Below is a small trained network, with its code and all its weights. Each question gives an input and a target symbol and asks what happens when units are switched off, that is, made to give their printed mean instead of their output.

import numpy as np


def w(rows, s, z=0):
    codes = np.array(rows[::2]) - 128.0
    scale = np.full(codes.shape[1], s)
    scale[-1] = z or s
    return codes * scale


def f(y):
    return np.maximum(y, 0)


def softmax(a):
    e = np.exp(a - a.max(-1, keepdims=True))
    return e / e.sum(-1, keepdims=True)


def log_softmax(a):
    a = a - a.max(-1, keepdims=True)
    return a - np.log(np.exp(a).sum(-1, keepdims=True))


def net(x, mask):
    ids = ['ΓΔΛΞΦΨαβεζθμπστω'.index(c) for c in x.split()]
    T = len(ids)
    res = E[ids] + P[:T]
    q, k, v = (res @ M[0].T for M in (Q, K, V))
    z = softmax(np.where(np.tri(T) > 0, q @ k.T / 4**0.5, -1e9)) @ v
    res = res + np.where(mask[0], z, O[0][:, -1]) @ O[0][:, :-1]
    y = f(res @ A[0][:, :-1].T + A[0][:, -1])
    res = res + np.where(mask[1:9], y, B[0][:, -1]) @ B[0][:, :-1]
    return log_softmax(res[-1] @ U[:, :-1].T + U[:, -1])


Q, K, V, O, A, B = {}, {}, {}, {}, {}, {}
E = w([
[70,103,163,168,66],'Γ',
[72,94,164,185,59],'Δ',
[63,72,161,214,60],'Λ',
[90,158,191,138,42],'Ξ',
[21,104,147,100,77],'Φ',
[77,102,120,108,52],'Ψ',
[87,197,124,99,167],'α',
[59,55,78,132,93],'β',
[165,163,134,108,33],'ε',
[160,122,93,147,66],'ζ',
[90,114,128,24,43],'θ',
[135,83,70,72,66],'μ',
[65,58,58,59,118],'π',
[230,188,94,124,84],'σ',
[138,121,40,142,152],'τ',
[142,253,144,78,107],'ω',
],0.012)
P = w([
[152,1,197,136,122],'0',
[122,66,136,132,112],'1',
[114,78,106,125,106],'2',
[97,112,86,132,102],'3',
[90,131,69,131,98],'4',
[84,142,53,132,97],'5',
[75,153,38,129,92],'6',
[70,164,29,133,92],'7',
[58,180,29,139,93],'8',
],0.011)
Q[0] = w([
[250,38,95,95,12],'h1',
[138,26,105,103,163],'h1',
[138,30,209,17,103],'h1',
[192,77,202,176,236],'h1',
],0.017)
K[0] = w([
[147,139,139,50,242],'h1',
[159,154,157,114,164],'h1',
[208,63,145,104,182],'h1',
[123,57,253,182,143],'h1',
],0.022)
V[0] = w([
[200,149,134,153,34],'h1',
[151,102,86,252,156],'h1',
[56,91,121,181,70],'h1',
[185,74,40,76,137],'h1',
],0.026)
O[0] = w([
[194,96,107,62,38,177],'h1',
[153,69,2,215,142,60],'h1',
[128,7,165,173,126,254],'h1',
[209,138,107,81,212,203],'h1',
],0.021,0.014)
A[0] = w([
[81,74,109,142,62,114],'n1',
[192,101,141,151,160,3],'n2',
[90,162,137,76,139,138],'n3',
[45,119,71,161,30,40],'n4',
[154,166,64,106,111,198],'n5',
[115,165,2,144,111,103],'n6',
[67,71,12,63,94,183],'n7',
[152,159,70,135,192,165],'n8',
],0.011,0.0065)
B[0] = w([
[90,164,46,61,116,252],'n1',
[100,163,62,71,171,231],'n2',
[125,82,50,244,110,200],'n3',
[178,180,219,115,216,187],'n4',
[70,121,164,224,168,179],'n5',
[119,76,147,19,181,164],'n6',
[152,210,141,153,117,220],'n7',
[126,97,182,214,9,188],'n8',
],0.012,0.022)
U = w([
[61,140,147,85,163,174],'Γ',
[71,151,134,90,167,163],'Δ',
[72,167,122,104,184,143],'Λ',
[76,160,195,59,144,173],'Ξ',
[8,92,187,81,148,58],'Φ',
[61,48,132,48,104,40],'Ψ',
[24,158,161,162,178,204],'α',
[43,83,92,88,165,41],'β',
[139,100,149,51,70,18],'ε',
[116,126,64,82,108,86],'ζ',
[149,45,254,94,110,37],'θ',
[180,74,169,45,175,3],'μ',
[111,99,219,114,253,80],'π',
[210,188,198,141,160,249],'σ',
[161,59,133,166,139,193],'τ',
[69,147,142,144,62,251],'ω',
],0.0039,0.0043)

Each question gives the input, a string of symbols that net reads in full, and the target symbol t.
The units are the heads (4 rows each of Q, K, V and O) and the neurons (one row each of A and B). Each row of codes is followed by its name. A weight is (code - 128) times the scale printed after its matrix; where a second scale follows, it is the last column's (O, A, B and U).
mask holds one flag per unit, heads first, then neurons. A switched-off unit (its flag False) gives its mean, the last column of its rows in O or B, instead of its output. The means were averaged over made-up inputs and are rounded, as every weight is.
A unit's drop is (log p(t) with every unit on - log p(t) with that unit switched off) / (log p(t) with every unit on - log p(t) with every unit switched off).
The circuit of an input: a set's keep is (log p(t) with only the set's units on - log p(t) with every unit switched off) / (log p(t) with every unit on - log p(t) with every unit switched off). Starting from all 9 units, units are removed one at a time, each time the one whose removal leaves the highest keep (on an exact tie, the one counted first), for as long as the keep stays at least 0.8.
units of the circuit, in order: the units of the circuit, biggest drop first
unit that matters most: the unit with the biggest drop
k most important neurons: the k neurons with the biggest drops, biggest first
drop of u: that unit's drop, to one decimal
input Φ Λ ω τ Ξ Ξ Ξ α, target Ξ: units of the circuit, in order	(n4, h1, n1, n3)
input σ Γ Γ Ψ θ ζ μ μ σ, target σ: units of the circuit, in order	(h1, n1)
input Δ ε Ξ π σ Φ Ξ, target σ: units of the circuit, in order	(h1, n1, n7)
input ζ Φ Ψ β α, target β: most important neuron	(n2)
input Δ Φ π σ Δ, target σ: units of the circuit, in order	(h1, n7)
input Γ τ Δ π π Ψ β Δ, target β: 2 most important neurons	(n2, n4)
input Δ ω Ψ, target ω: units of the circuit, in order	(h1, n3)
input Ξ σ π, target σ: units of the circuit, in order	(h1, n7)
input π μ Φ ζ, target μ: units of the circuit, in order	(h1, n3)
input Ξ Ψ Γ Ψ β Γ Ξ σ, target σ: units of the circuit, in order	(n7, h1)
input θ Φ Ξ, target θ: units of the circuit, in order	(h1, n1)
input π Λ Φ Φ Ξ Δ π τ Δ, target τ: units of the circuit, in order	(h1, n8)
input σ Γ ζ Λ β θ ε, target θ: 3 most important neurons	(n1, n2, n7)
input τ Γ ε Ξ μ τ, target τ: units of the circuit, in order	(n8, h1)
input Δ μ θ Φ Ξ Γ Γ Ξ, target Ξ: unit that matters most	n4
input Δ Γ Φ Ξ, target Φ: 2 most important neurons	(n1, n7)
input μ θ θ, target μ: 3 most important neurons	(n8, n5, n7)
input Γ Φ Δ Ξ Γ Ξ Δ τ Ψ, target τ: 2 most important neurons	(n8, n1)
input π Δ μ θ π Ψ Ψ ω, target ω: 4 most important neurons	(n3, n4, n6, n2)
input ε Ξ α Φ Ξ ζ Λ τ θ, target τ: 2 most important neurons	(n8, n1)
input Δ Ψ ε μ Ξ α Ξ ω Φ, target ω: 3 most important neurons	(n3, n2, n6)
input μ Φ Λ τ μ ζ ε π Δ, target π: most important neuron	(n1)
input Γ π ω σ, target ω: 2 most important neurons	(n3, n4)
input Ψ Ψ π τ Ξ, target τ: drop of h1	1.0
input ω τ Ξ ζ Φ α Γ, target α: drop of h1	1.6
input Ξ Γ Λ ω ε Φ Φ Φ, target Φ: drop of n4	0.0
input Φ Φ π σ α σ Ξ, target σ: drop of n1	0.3
